Here is a tiny trained network, its code and every weight. The questions are about switching its units off for an input and a target symbol, where a switched-off unit gives its printed mean instead of its output.

import numpy as np


def w(rows, s, z=0):
    codes = np.array(rows[::2]) - 128.0
    scale = np.full(codes.shape[1], s)
    scale[-1] = z or s
    return codes * scale


def f(y):
    return y / 2 * (1 + np.tanh(0.7978845608 * (y + 0.044715 * y**3)))


def softmax(a):
    e = np.exp(a - a.max(-1, keepdims=True))
    return e / e.sum(-1, keepdims=True)


def log_softmax(a):
    a = a - a.max(-1, keepdims=True)
    return a - np.log(np.exp(a).sum(-1, keepdims=True))


def net(x, mask):
    ids = ['αβγδεζηθλμξπστψω'.index(c) for c in x.split()]
    T = len(ids)
    res = E[ids] + P[:T]
    r = res
    for j in range(2):
        rows = slice(4 * j, 4 * j + 4)
        q, k, v = (r @ M[0][rows].T for M in (Q, K, V))
        z = softmax(np.where(np.tri(T) > 0, q @ k.T / 4**0.5, -1e9)) @ v
        o = O[0][rows]
        res = res + np.where(mask[j], z, o[:, -1]) @ o[:, :-1]
    y = f(res @ A[0][:, :-1].T + A[0][:, -1])
    res = res + np.where(mask[2:6], y, B[0][:, -1]) @ B[0][:, :-1]
    return log_softmax(res[-1] @ U[:, :-1].T + U[:, -1])


Q, K, V, O, A, B = {}, {}, {}, {}, {}, {}
E = w([
[170,137,150,96,159],'α',
[161,144,152,144,159],'β',
[157,131,135,52,88],'γ',
[199,157,154,136,123],'δ',
[163,134,159,123,132],'ε',
[116,99,185,72,156],'ζ',
[129,169,62,181,124],'η',
[180,179,75,158,66],'θ',
[125,135,138,136,158],'λ',
[152,173,75,191,124],'μ',
[75,130,87,121,125],'ξ',
[168,150,157,254,186],'π',
[119,158,101,240,216],'σ',
[70,142,41,54,149],'τ',
[62,132,100,206,205],'ψ',
[165,164,68,141,192],'ω',
],0.0098)
P = w([
[73,239,241,168,81],'0',
[160,115,58,124,209],'1',
[82,126,48,94,74],'2',
[97,254,109,117,178],'3',
[173,93,138,147,195],'4',
[54,126,39,136,83],'5',
[94,255,147,121,185],'6',
[206,88,151,116,163],'7',
],0.0096)
Q[0] = w([
[108,248,151,107,122],'H0',
[59,119,51,123,60],'H0',
[150,64,140,181,109],'H0',
[157,158,179,120,215],'H0',
[123,193,150,131,137],'H1',
[132,55,121,164,123],'H1',
[104,191,157,139,138],'H1',
[99,194,150,122,149],'H1',
],0.013)
K[0] = w([
[65,190,207,205,20],'H0',
[46,158,52,187,164],'H0',
[214,89,58,95,144],'H0',
[160,97,227,88,95],'H0',
[60,169,167,143,48],'H1',
[124,103,1,87,222],'H1',
[33,178,160,161,77],'H1',
[36,188,187,170,57],'H1',
],0.0085)
V[0] = w([
[201,120,122,27,92],'H0',
[40,84,189,125,255],'H0',
[98,88,193,118,214],'H0',
[42,102,115,14,87],'H0',
[225,165,175,142,118],'H1',
[215,74,251,118,203],'H1',
[133,123,33,114,215],'H1',
[232,132,146,75,199],'H1',
],0.011)
O[0] = w([
[203,124,162,34,151,97],'H0',
[159,183,70,199,88,25],'H0',
[194,167,95,203,82,43],'H0',
[151,216,127,5,81,98],'H0',
[160,91,175,161,185,252],'H1',
[212,118,181,153,114,53],'H1',
[133,74,42,95,109,8],'H1',
[187,88,123,117,146,120],'H1',
],0.011,0.0028)
A[0] = w([
[105,64,173,165,137,238],'N0',
[109,166,83,216,144,254],'N1',
[163,78,135,180,191,136],'N2',
[142,117,1,114,161,156],'N3',
],0.0091,0.0062)
B[0] = w([
[154,73,44,134,205,230],'N0',
[162,36,142,99,8,254],'N1',
[147,217,45,110,143,192],'N2',
[201,247,80,169,254,217],'N3',
],0.0076,0.0086)
U = w([
[180,125,103,94,128,253],'α',
[178,44,123,112,117,187],'β',
[90,254,171,125,173,112],'γ',
[188,173,87,180,229,125],'δ',
[126,129,154,177,141,82],'ε',
[173,175,171,160,62,62],'ζ',
[52,37,120,76,110,156],'η',
[50,94,129,153,199,84],'θ',
[188,18,187,87,84,101],'λ',
[96,55,148,132,126,173],'μ',
[56,159,128,125,76,152],'ξ',
[132,87,104,185,131,50],'π',
[105,136,68,154,83,107],'σ',
[63,198,84,110,110,102],'τ',
[112,67,119,75,36,134],'ψ',
[95,101,115,138,129,133],'ω',
],0.0081,0.0049)

Each question gives the input, a string of symbols that net reads in full, and the target symbol t.
The units are the heads (4 rows each of Q, K, V and O) and the neurons (one row each of A and B). Each row of codes is followed by its name. A weight is (code - 128) times the scale printed after its matrix; where a second scale follows, it is the last column's (O, A, B and U).
mask holds one flag per unit, heads first, then neurons. A switched-off unit (its flag False) gives its mean, the last column of its rows in O or B, instead of its output. The means were averaged over made-up inputs and are rounded, as every weight is.
A unit's drop is (log p(t) with every unit on - log p(t) with that unit switched off) / (log p(t) with every unit on - log p(t) with every unit switched off).
The circuit of an input: a set's keep is (log p(t) with only the set's units on - log p(t) with every unit switched off) / (log p(t) with every unit on - log p(t) with every unit switched off). Starting from all 6 units, units are removed one at a time, each time the one whose removal leaves the highest keep (on an exact tie, the one counted first), for as long as the keep stays at least 0.8.
units of the circuit, in order: the units of the circuit, biggest drop first
most important unit: the unit with the biggest drop
top k neurons: the k neurons with the biggest drops, biggest first
heads that matter: for each layer, one digit per head in row order, 1 if its drop is at least 0.15 and else 0, layers parted by /
input θ γ γ, target η: heads that matter -> 10
input δ δ θ γ γ ψ, target σ: heads that matter -> 11
input θ θ π γ γ γ ψ, target θ: units of the circuit, in order -> H0
input γ γ δ γ, target γ: heads that matter -> 11
input π δ ζ γ, target π: heads that matter -> 10
input ξ γ μ μ, target ξ: top 2 neurons -> N1; N0
input ε θ μ, target θ: units of the circuit, in order -> H0; N1
input ψ σ ζ δ, target ψ: units of the circuit, in order -> N1; H0; H1
input δ θ ζ, target η: units of the circuit, in order -> H0; N3
input η ψ ζ, target σ: top 2 neurons -> N3; N1
input ε θ ξ, target τ: top 2 neurons -> N1; N3
input γ γ γ ζ ξ δ ε, target γ: units of the circuit, in order -> H0; H1
input ξ γ γ ζ, target ξ: heads that matter -> 11
input γ θ ψ μ, target γ: heads that matter -> 11
input γ ξ γ ψ, target γ: most important unit -> H0
input ω τ γ, target δ: heads that matter -> 01
input ψ γ γ τ δ ξ ζ, target ψ: units of the circuit, in order -> N1; H0; N3
input ψ τ γ μ, target ψ: units of the circuit, in order -> N1; H0
input γ θ δ, target η: top 2 neurons -> N3; N2
input ψ γ γ ζ γ ψ γ, target ψ: most important unit -> N1
input θ ζ ζ ζ ξ π ξ, target θ: units of the circuit, in order -> H0; H1
input θ θ θ λ γ γ δ ζ, target δ: top 2 neurons -> N1; N2
input ω ω θ, target δ: units of the circuit, in order -> N3; H1
input γ σ γ θ, target γ: top 2 neurons -> N1; N0
